[-372 -169   38  150   24  232  -17   92 -171 -113  -27   30  142    5
    4  -96  -12 -185  208  120  -96   76 -113  459  -81   87  -86 -282
 -147   66 -141   -2] -> J440
[-447  246   33  -46   25   47 -111  237 -143  148 -122    9  317  -77
    5 -321  -52 -461  253  121  -69  118 -207  432 -166  107 -209 -229
 -307  127   46  198] -> J992
[ -31 -406   23  258  -49  231   -9   49 -101 -307   71  -49  -11  107
   16  139   89  -16   90  116  -28   -1   71  140  -12   49   44 -108
   91  -75  -48  -55] -> J393
[ 688 -399  194  -34 -142   42   33 -350  356 -155  100  139 -472   80
  -89  279   62  583 -473 -371   28 -293  245 -673  249 -227  528  362
  554 -170 -111 -173] -> J484
[-286   18  212   10  -42  130  -23   44   40    3    7   44  130  -28
  -40 -233   13 -136   80  -67 -198   38 -106    6  -31 -103  174  -97
   75   14   48  184] -> J752
[-323  353  203 -196   -9 -181 -143 -209   44  247 -125  173   39  170
  -13 -205 -169 -128 -231 -229  -79  -66  -86 -213  205 -142  183  -45
 -151  196   97  365] -> J782
[-275   -2  -41 -101  -56   98  -71  107  -32   53 -118  247  105  -55
   86 -235 -138  -81  183   72  -42   -5 -123  287 -116    5  -50 -306
 -134  -88  -41  107] -> J87
[ 380  219   25 -257 -123 -314  -96 -339  209  176 -111  168 -243  227
   13  202 -110  143 -453 -217  213 -306  130 -652  388 -198  240  228
  -98   42   -6  153] -> J992
[ 365 -441   88   62  -90  -58  124  -94  224   35 -121  -67 -216  114
  -64  276   81  388 -244  -48  -25 -153   28 -508 -128 -118  238  155
  124 -243  -21  -75] -> J269
[ -43  -35 -125 -101   23   43 -129  -70  -73   34   55  129  -11   73
    4 -131  -89   60    6  -34   95  -52   70  186  111   33  -54 -174
  128  -99    0   27] -> J87
[ -69  279   80 -166  -84  -48   13 -250   78  209   42  216   11  104
  -43  -74  -66  110 -339 -342  -23 -137   65 -394  299 -368  277   -6
   82   16  -37  250] -> J752
[ 149 -174  -12   58  -14  198   21  -15   89 -144   76    6  -75  -36
   -6    9   70  153  -35  -68   39  -15  100   74    6   19   82   21
  240 -159  -56 -130] -> J393
[ -26  264  124 -196  -58 -230  -84 -234  106  215 -179  240 -113  212
  -37   45  -66   -2 -143  -74  164  -88 -141 -374  341 -113 -175  116
 -215  158   18  157] -> J752
[ 584 -382 -320  157  -68  227  -26  189 -206 -377   76 -277 -238 -137
   90  499  161   82  128  152  298  -45  389  321 -151  182 -118   93
  228 -223  -13 -412] -> J755
[-491  528  175 -335  144 -433   -9  -50  169  406 -226  138  267   91
  -55 -515 -181 -349  207  201  -82   40 -428 -173   40  -78 -398  -96
 -492   95  145  395] -> J752
[  95   14  -71  -50  -34  -81   95   47   46   77  -36  -29  -43  -31
  -42 -111   17  102   -4   29  -43  -34   12 -175  -51  -45   -8   16
 -118 -130   43   23] -> J87
[ 283 -120 -189   23  -42  -99   40 -125    4 -166  -30   -6 -219   81
   63  325  -49  212 -157  -57  223 -108  292 -275  250   25   99  226
  100  -21  -29  -83] -> J752
[  47  -68   90  -14 -125   45  -88  -99   -6  -58   26   30 -124   81
  -79   98   26  104 -255 -208   -8 -157  174 -107  123 -137  358  -16
  119 -103  -49   71] -> J440
[ 160  -87 -151  -18  -90  252  -86   65  -71  -83   19   94  -87  -62
   84 -130    9  115   -9  -61   34  -50   70  256  -44  -33  -15  -78
   88  -90  -40  -96] -> J484
[-270  473 -153 -263   31 -390  123  192    0  265 -118   73  391 -116
  106 -429 -135 -306  288  183 -124  171 -181   66 -201   93 -410 -231
 -463  -17  144  137] -> J782
[ -13  160  172    3  -12  -49  -44 -327  150   70  -58   66  -50  192
 -147   57  -17   -2 -327 -195   54 -129  120 -498  315 -243  298  227
  140  -12  -47  223] -> J633
[-899  390   95 -280  180 -148 -196 -216  -22  288 -150  296  356  230
  -87 -638 -390 -320  158  159  -54  240 -442  227  299   14 -102 -232
 -363  505   90  457] -> J393
[ 190    7  127  -42   54 -157  118   85  179  -55  -36 -171   -3  -85
   18    5  -25   -2   -9  155  -82  -59  -81 -192 -223   31   24  125
 -123  -97   64  -42] -> J992
[-515  512   89 -196  -37  -49 -104  -61  -57  252  -55  252  267  -38
  -67 -436 -173 -374   48  -50  -86   65 -132   80  201  -91 -110 -228
 -211  221   81  316] -> J755
[ 219 -187   32  -91 -108  128 -108 -256  123  -14   50  156 -197  145
  -87   13  -44  210 -282 -196   78 -164  170 -213  232 -175  267    8
  214 -141  -29   40] -> J393
[  30  109 -269   76  -30    7   -4  515 -178 -132  -17 -114  228 -298
  276  -14  -45 -293  238  263  -17   63  133  444 -442  177 -389 -226
 -284 -125  179 -127] -> J992
[-186 -140  -12  180   14  188   26  199  -67 -164   -3  -79  112 -149
    3   53   19 -135  134   63  -84   63  149  198 -144   80   61  -93
   92 -127   39  -54] -> J440
[ 654 -542 -205  265 -163  193  170   28  -34 -495  136 -157 -362  -46
   49  611  194  362  -85  -72  165 -137  508 -172   91  130  128  240
  351 -329  -89 -369] -> J782
[  -2 -178  -51   85    6  139   -7  -38  -54  -24  -15   40   27  -15
  -27    2  -38   63 -124  -39  -13   46   61  185  -88  -60   83 -175
  -14   26  -79  -60] -> J992
[-395  -96  -88    8   68   60  -98  390 -176   14  -62  117  228  -96
  -10 -235 -125 -286  353  161 -120   93 -189  606 -231  167 -299 -312
 -220  -59   33   93] -> J755
[ 266 -510   11  295 -112  216  -87   38 -128 -249   88 -161 -154  -26
  -34  388  130   92 -210 -256  -41 -110  525    5  -27   17  380  -15
  410 -202  -62  -95] -> J633
[  15  299 -312 -109 -173 -105 -112  -24 -148   33  -71  213  -86   53
  194   72 -158  -30  -42   66  286  -93  162 -124  303  -26 -231  100
 -288  176  -23   82] -> J440
[-204  112   79  -38  -14   23  -20  -68  -61  -17    5   80  133   90
   27 -153  -92 -116   51   41  -45  -36 -107   15  143  -80   31  -81
 -148  118  -54  211] -> J87
[ 191   52  128 -136   27 -304   82 -211  219   77 -116  -68 -109  187
 -174   12  -27  130 -197   25  -57 -165 -135 -483    4 -155   38  227
 -136 -108   26  104] -> J633
[  59 -150   31   59   39   38   40 -214  111  -82   48   28  -24  197
  -64  127   -2  151 -184  -18   94  -47   93 -252  338 -162  190   50
   76  -11  -37   52] -> J269
[  24   55   -5  -95  -49 -121  -27 -216  118   -7 -133  160 -253  174
   27   96  -87  131 -133  -25  182 -201   -2 -416  399  -79   85  303
   52  192  -43  101] -> J484
[-240  262  115   36 -168   35  -72 -152  -32   84   23  250  135  -34
   61   71  -32 -149 -228 -268    7  -43  293 -171  259 -269  121 -155
   36   83  -83  241] -> J633
[-215  214  108  -44 -108   15  -68  -27 -108   82  -35   45  191    3
   -8 -115   -2 -172  -20 -131 -100   -4   -7   33  -26  -85   99 -137
 -134   35   28  249] -> J269
[-786  365 -219  -60  121    5  -74  355 -237   28  -89   41  496  -84
  167 -458 -207 -529  508  410  -97  180 -238  756  -59  160 -440 -434
 -503  145   51  266] -> J633
[ 257 -237  145  112  -14  -79  145 -213  191 -228   59  -31 -216  102
  -69  293   51  282 -232  -87   35 -121  171 -609  188 -117  384  321
  358  -16  -75 -120] -> J440
[ -23   86   95 -230  -88  -69  -83 -385  168  312  -98  399 -114  112
 -184 -209  -81  235 -286 -354  -14 -145  -23 -330  226 -277  189  -93
  130  -69 -100  199] -> J269
[ 187  -46 -195  -72  -84  -54  -47   42 -100  131  -76   -2    7    5
   28  -24  -60   14 -130    4   29 -106  199  -24    6  -20  -70 -118
  -70 -175   18   -1] -> J484
[ -24  185 -194  -87 -119  131  -61  251 -160    7  -13  157  218 -192
  150 -311  -16 -135  177   -6   -9   89   58  389 -116    0 -296 -244
 -164  -80   25   18] -> J484
[  -6  -19   -3 -246   -6  -45    6 -133  125   50  -95  237  -58  114
 -107 -259  -50  123   11  -25   59  -83 -146  -80  154 -185  -33  -46
   14  -64  -38   72] -> J484
[ 621 -372  114  167 -121   66  126  150  202 -288   76 -255 -177  -75
   16  414  224  254 -187  -23    6 -106  225 -310 -120 -122  179  239
  204 -258   87 -214] -> J755
[ 580 -204 -129   36 -184  -46  128  -51  103 -233   36  -50 -288   83
  163  454  126  353 -190 -116  186 -215  230 -460  153  -52  110  268
  152 -105   11 -160] -> J755
[-133  172 -349 -117 -117   91  -94  302 -117   33  -21  221  202 -161
  266 -224 -166  -18  126  -39   10  115   65  475  -32  181 -148 -271
 -282  -12   32  -15] -> J440
[ 574 -480  100  103 -157  -13  183 -152  295 -227   37 -157 -314  141
  -34  401  181  508 -378 -172  -39 -275  258 -667   61 -181  431  228
  299 -369   26  -83] -> J393
[-188  -78   46   23   49  -36   83 -193  209  -93  -34  123   20  168
   20   73 -103  165 -104  123   77   23  -37 -222  324 -182  128   36
  -23   98  -86   94] -> J633
[-177  307   90 -249   72 -285  130   15  189  127 -105  -47  245   22
  -53 -317  -87 -163  148  227  -96   44 -237 -210  -37 -145 -136  -32
 -353 -111  162  241] -> J752
[ 382 -345   65   99  -65   95  169  -18  317 -407  131  -54 -170  -34
  137  233  151  361  -11   62   53  -29  160 -257   46  -76  224  154
  412 -236   -4 -234] -> J782
[-139  402  -50 -136   32 -175  -94 -309 -161  141  -59  212  -91  151
  -42  -47 -119 -100  -93 -145  217 -107   67 -230  367  -74 -128   97
  -72  245  -56  196] -> J87
[-140  336  136   11  -17  -31   -1   74    2   70   25  169   90 -113
   51  -76 -130 -266  -48  -95  -41   16   19 -173  137  -23  -76   95
 -177  216   41  112] -> J755
[-162 -162  150   44   59  -12   62 -326  208 -114  -33   94  -85  189
 -103   21  -90  241 -169    9    5   -7  -92 -332  328 -171  313  132
  220  205  -46  108] -> J755
[ 292 -184  -22  -59  -49   30  -41 -114   94  -73   34   52 -197   51
   22  140   19  154 -133  -27  179 -225  236 -217  105 -241   37   43
  247 -210  -53    1] -> J393
[ 154   33  -36  -44  -89 -139    5  143  -36   30  -91  -47   22  -18
   59  -15   30  -82   -2   21  -93 -154   20  -44 -135  -35  -92  -44
 -213 -142   29   64] -> J484
[-127 -295  -23  127   90  138   -8   -5    3 -103  -80  -19  -27  190
  -19    4  -53  -54   72  168   10  -33  -85  112   91   41  -43  -26
  -32  -29  -43   32] -> J782
[-253  275   -1  -56  -97   10 -180   96 -195  149  -25  109  165 -188
   48  -92 -155 -293  -49  -73   27   35  257  203   62   13  -37 -200
 -131  101   37  170] -> J269
[-508  618  111 -191   36 -124 -224 -146 -129  378 -141  253   70   19
  -94 -360 -215 -382 -109 -176   -9  -83  -55   -6  226 -169  -25  -60
 -321  275  -49  408] -> J440
[  19   59  -97   22    1    1  -26  197 -141   53  -56  -69   74  -85
   21  -88  -31 -156   74  113  -29   29   13  195 -146   32 -318  -86
 -256  -40   64  -10] -> J752
[ -56  132  119 -222  -33  -50   95 -279  387   53  -61  332  -89   13
  -39 -302  -93  288 -132 -113    2  -35 -101 -399  319 -236  168   95
  104   21  -23  102] -> J484
[-201 -289  -31  161   28  246  -94  -52  -76 -124    4   68   -2   80
  -47   21   11   26   58   71   26   14   41  342  136  -30   79 -235
   93  -16 -123   18] -> J87
[ 393 -209   35  -21 -120  -19   69  -98  280  -87   14  172 -274   45
    3  229   60  334 -187 -147   44 -186   92 -489  128 -173  204  203
  199 -151  -50 -142] -> J440
[ 328  248   92 -236  -27 -258  156 -450  382  127  -37   97 -225  171
 -134   31  -40  467 -556 -269   33 -193   34 -767  264 -374  364  281
   58 -111  -22   65] -> J633
[  42   77  152  -16  -89  -78 -138 -181  -25  251  -97  154 -167   97
  -60   78  -56   24 -396 -329   33 -202  187 -336  194  -94  260   23
  107   33  -92  127] -> J87
[-566  444   48 -175    6 -111 -178    4 -206  288 -118  218  238   28
  -17 -432 -172 -447  135 -107 -126   19 -179  177   42  -30  -43 -266
 -260  253   41  394] -> J755
[-417  502   84 -265   96 -357 -145 -207    5  337 -180  287   22  162
  -90 -273 -189 -276  135   90  182   35 -306 -182  376  -26 -361  107
 -328  421    0  323] -> J755
[ 394 -106   96   36   25 -101   36  -47   26  -74 -106 -260 -148   43
  -63  161  113   40 -108   45  100 -157  113 -244 -158  -17  -70  209
   17 -197   20  -62] -> J269
[ -40  -44  178  128 -191   87  -62 -161   56  -12  -44  242 -191   39
  -35   88   65  103 -255 -297  -59 -139  163 -394  185 -256  261   54
  130   71  -75  122] -> J440
[-614  634 -225 -279  157 -184  -12  312  -88  298 -189   55  402 -150
   64 -547 -244 -449  434  382  -22  199 -333  518  -38  234 -410 -271
 -654   89  116  204] -> J87
[ 231  104    0 -134  -81 -135   53  130   11   46  -56 -156   58  -47
  -10  -40   33  -25  -93   34  -70  -98    4   -7 -266  -26 -148  -71
 -235 -228  116  -14] -> J393
[  44   83  -71  -38  -22  -25    7  124  -22   37   -4  -46   11  -51
   52   31  -60   33  -81   84   17  -52   64   52  -18   40  -58  -76
 -117 -118   74  -39] -> J87
